Here is a tiny trained network, its code and every weight. The questions are about switching its units off for an input and a class, where a switched-off unit gives its printed mean instead of its output.

import numpy as np


def w(rows, s, z=0):
    codes = np.array(rows[::2]) - 128.0
    scale = np.full(codes.shape[1], s)
    scale[-1] = z or s
    return codes * scale


def norm(h):
    return h / np.sqrt((h * h).mean(-1, keepdims=True) + 1e-5)


def f(y):
    return np.maximum(y, 0)


def log_softmax(a):
    a = a - a.max(-1, keepdims=True)
    return a - np.log(np.exp(a).sum(-1, keepdims=True))


def net(x, mask):
    res = np.array(x, float).reshape(1, 2) / 4 @ E
    u = 0
    for l in range(4):
        y = f(norm(res) @ A[l][:, :-1].T + A[l][:, -1])
        res = res + np.where(mask[u : u + 5], y, B[l][:, -1]) @ B[l][:, :-1]
        u += 5
    return log_softmax(norm(res)[-1] @ U[:, :-1].T + U[:, -1])


A, B = {}, {}
E = w([
[170,84,144,84,100,182],'x0',
[103,140,8,96,160,145],'x1',
],0.016)
A[0] = w([
[106,191,128,101,173,88,138],'L0N1',
[125,103,141,147,1,87,245],'L0N2',
[151,211,103,252,161,157,5],'L0N3',
[44,58,176,79,170,110,57],'L0N4',
[153,99,70,141,87,99,196],'L0N5',
],0.0082,0.0026)
B[0] = w([
[219,60,70,91,138,134,209],'L0N1',
[82,172,7,95,233,183,255],'L0N2',
[216,80,112,106,149,95,196],'L0N3',
[153,140,192,92,177,115,133],'L0N4',
[156,189,217,156,254,179,187],'L0N5',
],0.0074,0.0047)
A[1] = w([
[28,167,72,141,99,164,68],'L1N1',
[105,130,114,104,233,167,144],'L1N2',
[147,142,167,118,54,81,5],'L1N3',
[217,156,110,190,142,126,135],'L1N4',
[77,126,254,223,72,139,173],'L1N5',
],0.0096,0.0027)
B[1] = w([
[144,142,138,87,189,165,154],'L1N1',
[93,184,212,158,69,169,253],'L1N2',
[67,111,233,2,147,111,135],'L1N3',
[148,137,198,116,92,136,180],'L1N4',
[97,220,41,61,205,199,209],'L1N5',
],0.0096,0.008)
A[2] = w([
[119,136,129,184,154,57,2],'L2N1',
[87,155,114,151,128,9,116],'L2N2',
[100,123,146,154,173,78,137],'L2N3',
[139,99,148,68,151,97,139],'L2N4',
[139,83,147,182,173,55,144],'L2N5',
],0.015,0.0037)
B[2] = w([
[163,54,100,145,155,151,214],'L2N1',
[226,41,63,252,89,112,253],'L2N2',
[194,49,165,81,119,170,213],'L2N3',
[107,177,107,197,74,112,168],'L2N4',
[130,139,114,205,159,178,218],'L2N5',
],0.011,0.0042)
A[3] = w([
[192,32,108,52,2,213,1],'L3N1',
[118,158,154,250,131,133,95],'L3N2',
[32,182,7,110,150,149,68],'L3N3',
[67,208,196,224,15,80,110],'L3N4',
[169,128,118,101,72,103,47],'L3N5',
],0.0096,0.0029)
B[3] = w([
[161,82,78,254,145,35,239],'L3N1',
[57,121,164,158,68,158,202],'L3N2',
[134,212,207,49,168,197,254],'L3N3',
[34,111,182,144,6,18,189],'L3N4',
[30,96,167,111,125,176,129],'L3N5',
],0.0096,0.0059)
U = w([
[135,252,145,74,183,230,196],'0',
[204,66,71,212,139,147,231],'1',
[27,168,197,144,39,122,172],'2',
[114,123,97,114,136,67,26],'3',
[153,75,119,28,103,90,36],'4',
[87,79,91,87,112,73,3],'5',
[102,87,97,80,108,96,11],'6',
],0.017,0.0054)

Each question gives the input, the list of numbers given to net, and the class t.
The units are the neurons (one row each of A and B). Each row of codes is followed by its name. A weight is (code - 128) times the scale printed after its matrix; where a second scale follows, it is the last column's (A, B and U).
mask holds one flag per neuron, layer by layer. A switched-off neuron (its flag False) gives its mean, the last column of its row in B, instead of its output. The means were averaged over made-up inputs and are rounded, as every weight is.
A unit's drop is (log p(t) with every unit on - log p(t) with that unit switched off) / (log p(t) with every unit on - log p(t) with every unit switched off).
The circuit of an input: a set's keep is (log p(t) with only the set's units on - log p(t) with every unit switched off) / (log p(t) with every unit on - log p(t) with every unit switched off). Starting from the 12 units with the biggest drops (on a tie, the unit counted first), units are removed one at a time, each time the one whose removal leaves the highest keep (on an exact tie, the one counted first), for as long as the keep stays at least 0.8.
units of the circuit, in order: the units of the circuit, biggest drop first
unit that matters most: the unit with the biggest drop
top k neurons: the k neurons with the biggest drops, biggest first
drop when u is switched off: that unit's drop, to one decimal
input [-6,-7], class 0: unit that matters most => L1N5
input [3,1], class 2: top 2 neurons => L1N2, L1N5
input [0,-4], class 0: top 3 neurons => L1N5, L0N1, L0N3
input [7,-7], class 0: top 2 neurons => L1N5, L2N2
input [7,6], class 1: top 2 neurons => L1N5, L3N1
input [1,3], class 2: top 2 neurons => L1N2, L0N5
input [2,-1], class 2: top 2 neurons => L1N2, L1N5
input [0,3], class 2: top 2 neurons => L1N2, L0N5
input [1,-1], class 2: top 3 neurons => L1N2, L1N5, L3N4
input [8,4], class 1: top 2 neurons => L3N1, L1N5
input [1,-2], class 2: top 2 neurons => L0N2, L1N2
input [3,-6], class 0: drop when L1N5 is switched off => 3.3
input [1,-7], class 0: drop when L1N5 is switched off => 3.7
input [-4,-1], class 1: drop when L1N5 is switched off => 0.3
input [6,3], class 1: units of the circuit, in order => L3N1
input [-2,0], class 2: drop when L2N4 is switched off => 0.9
